Below are the code and all the weights of a small trained network. Each question names an input and a class and asks about switching units off, where a switched-off unit gives its printed mean instead of its output.

import numpy as np


def w(rows, s, z=0):
    codes = np.array(rows[::2]) - 128.0
    scale = np.full(codes.shape[1], s)
    scale[-1] = z or s
    return codes * scale


def f(y):
    return np.maximum(y, 0)


def log_softmax(a):
    a = a - a.max(-1, keepdims=True)
    return a - np.log(np.exp(a).sum(-1, keepdims=True))


def net(x, mask):
    res = np.array(x, float).reshape(1, 3) / 4 @ E
    y = f(res @ A[0][:, :-1].T + A[0][:, -1])
    res = res + np.where(mask, y, B[0][:, -1]) @ B[0][:, :-1]
    return log_softmax(res[-1] @ U[:, :-1].T + U[:, -1])


A, B = {}, {}
E = w([
[121,106,177,75,107,25,76,173],'x0',
[237,95,139,139,119,113,214,201],'x1',
[144,78,178,160,6,147,84,71],'x2',
],0.013)
A[0] = w([
[181,121,100,161,117,148,163,141,11],'neuron 1',
[248,133,151,122,115,88,176,195,56],'neuron 2',
[43,182,106,90,123,137,49,122,41],'neuron 3',
[67,177,110,125,117,130,88,114,115],'neuron 4',
[85,153,119,133,130,127,123,73,88],'neuron 5',
[122,183,107,137,172,89,129,135,166],'neuron 6',
[123,124,143,78,137,116,88,128,63],'neuron 7',
[93,190,140,94,161,94,176,145,128],'neuron 8',
[108,106,189,157,78,122,117,109,210],'neuron 9',
[93,143,119,136,186,113,128,151,113],'neuron 10',
[120,31,166,204,90,154,96,113,170],'neuron 11',
[102,114,157,82,109,10,97,154,16],'neuron 12',
[72,177,91,225,142,179,137,82,14],'neuron 13',
[78,114,155,122,178,130,158,165,119],'neuron 14',
[150,112,141,137,59,120,99,92,156],'neuron 15',
[104,125,148,90,135,98,67,144,4],'neuron 16',
],0.012,0.0013)
B[0] = w([
[143,58,204,74,104,105,76,91,187],'neuron 1',
[120,67,178,85,56,55,122,155,249],'neuron 2',
[115,107,134,11,36,72,62,172,220],'neuron 3',
[118,130,210,123,34,98,124,141,193],'neuron 4',
[174,101,155,86,53,101,106,185,180],'neuron 5',
[93,161,88,172,201,141,162,161,184],'neuron 6',
[190,140,145,72,161,163,149,117,160],'neuron 7',
[46,196,74,217,183,92,143,126,192],'neuron 8',
[36,184,82,183,196,158,153,141,192],'neuron 9',
[147,143,71,185,138,79,151,140,182],'neuron 10',
[66,174,102,237,180,97,141,141,209],'neuron 11',
[190,90,161,135,247,229,196,2,213],'neuron 12',
[224,84,179,115,128,152,185,26,220],'neuron 13',
[101,155,62,170,120,116,144,170,173],'neuron 14',
[88,155,53,179,160,56,159,186,195],'neuron 15',
[198,71,190,168,132,145,146,102,176],'neuron 16',
],0.0072,0.016)
U = w([
[56,165,52,192,172,115,127,175,162],'0',
[159,73,163,49,73,86,95,176,10],'1',
[254,76,150,127,193,235,139,64,218],'2',
],0.0097,0.0012)

Each question gives the input, the list of numbers given to net, and the class t.
The units are the neurons (one row each of A and B). Each row of codes is followed by its name. A weight is (code - 128) times the scale printed after its matrix; where a second scale follows, it is the last column's (A, B and U).
mask holds one flag per neuron, in row order. A switched-off neuron (its flag False) gives its mean, the last column of its row in B, instead of its output. The means were averaged over made-up inputs and are rounded, as every weight is.
A unit's drop is (log p(t) with every unit on - log p(t) with that unit switched off) / (log p(t) with every unit on - log p(t) with every unit switched off).
The circuit of an input: a set's keep is (log p(t) with only the set's units on - log p(t) with every unit switched off) / (log p(t) with every unit on - log p(t) with every unit switched off). Starting from the 12 units with the biggest drops (on a tie, the unit counted first), units are removed one at a time, each time the one whose removal leaves the highest keep (on an exact tie, the one counted first), for as long as the keep stays at least 0.8.
circuit, biggest first: the units of the circuit, biggest drop first
most important unit: the unit with the biggest drop
k most important neurons: the k neurons with the biggest drops, biggest first
drop of u: that unit's drop, to one decimal
input [-4,4,3], class 1: circuit, biggest first -> [neuron 12]
input [5,0,5], class 0: 4 most important neurons -> [neuron 15; neuron 13; neuron 9; neuron 11]
input [-2,-6,4], class 1: 2 most important neurons -> [neuron 3; neuron 5]
input [-2,-5,6], class 0: 2 most important neurons -> [neuron 11; neuron 9]
input [4,-5,5], class 0: 4 most important neurons -> [neuron 9; neuron 11; neuron 15; neuron 2]
input [-1,-2,-1], class 1: 3 most important neurons -> [neuron 12; neuron 11; neuron 9]
input [4,-2,-2], class 2: 2 most important neurons -> [neuron 12; neuron 2]
input [-2,6,5], class 1: 3 most important neurons -> [neuron 2; neuron 1; neuron 8]
input [4,2,-1], class 2: 2 most important neurons -> [neuron 12; neuron 3]
input [-5,-5,1], class 1: 4 most important neurons -> [neuron 12; neuron 3; neuron 5; neuron 4]
input [-6,-5,-2], class 2: 2 most important neurons -> [neuron 13; neuron 2]
input [-1,3,-1], class 1: drop of neuron 9 -> 0.1
input [5,6,8], class 0: drop of neuron 4 -> 0.0
input [-3,6,0], class 1: drop of neuron 2 -> 0.1
input [-8,-4,-7], class 2: most important unit -> neuron 13
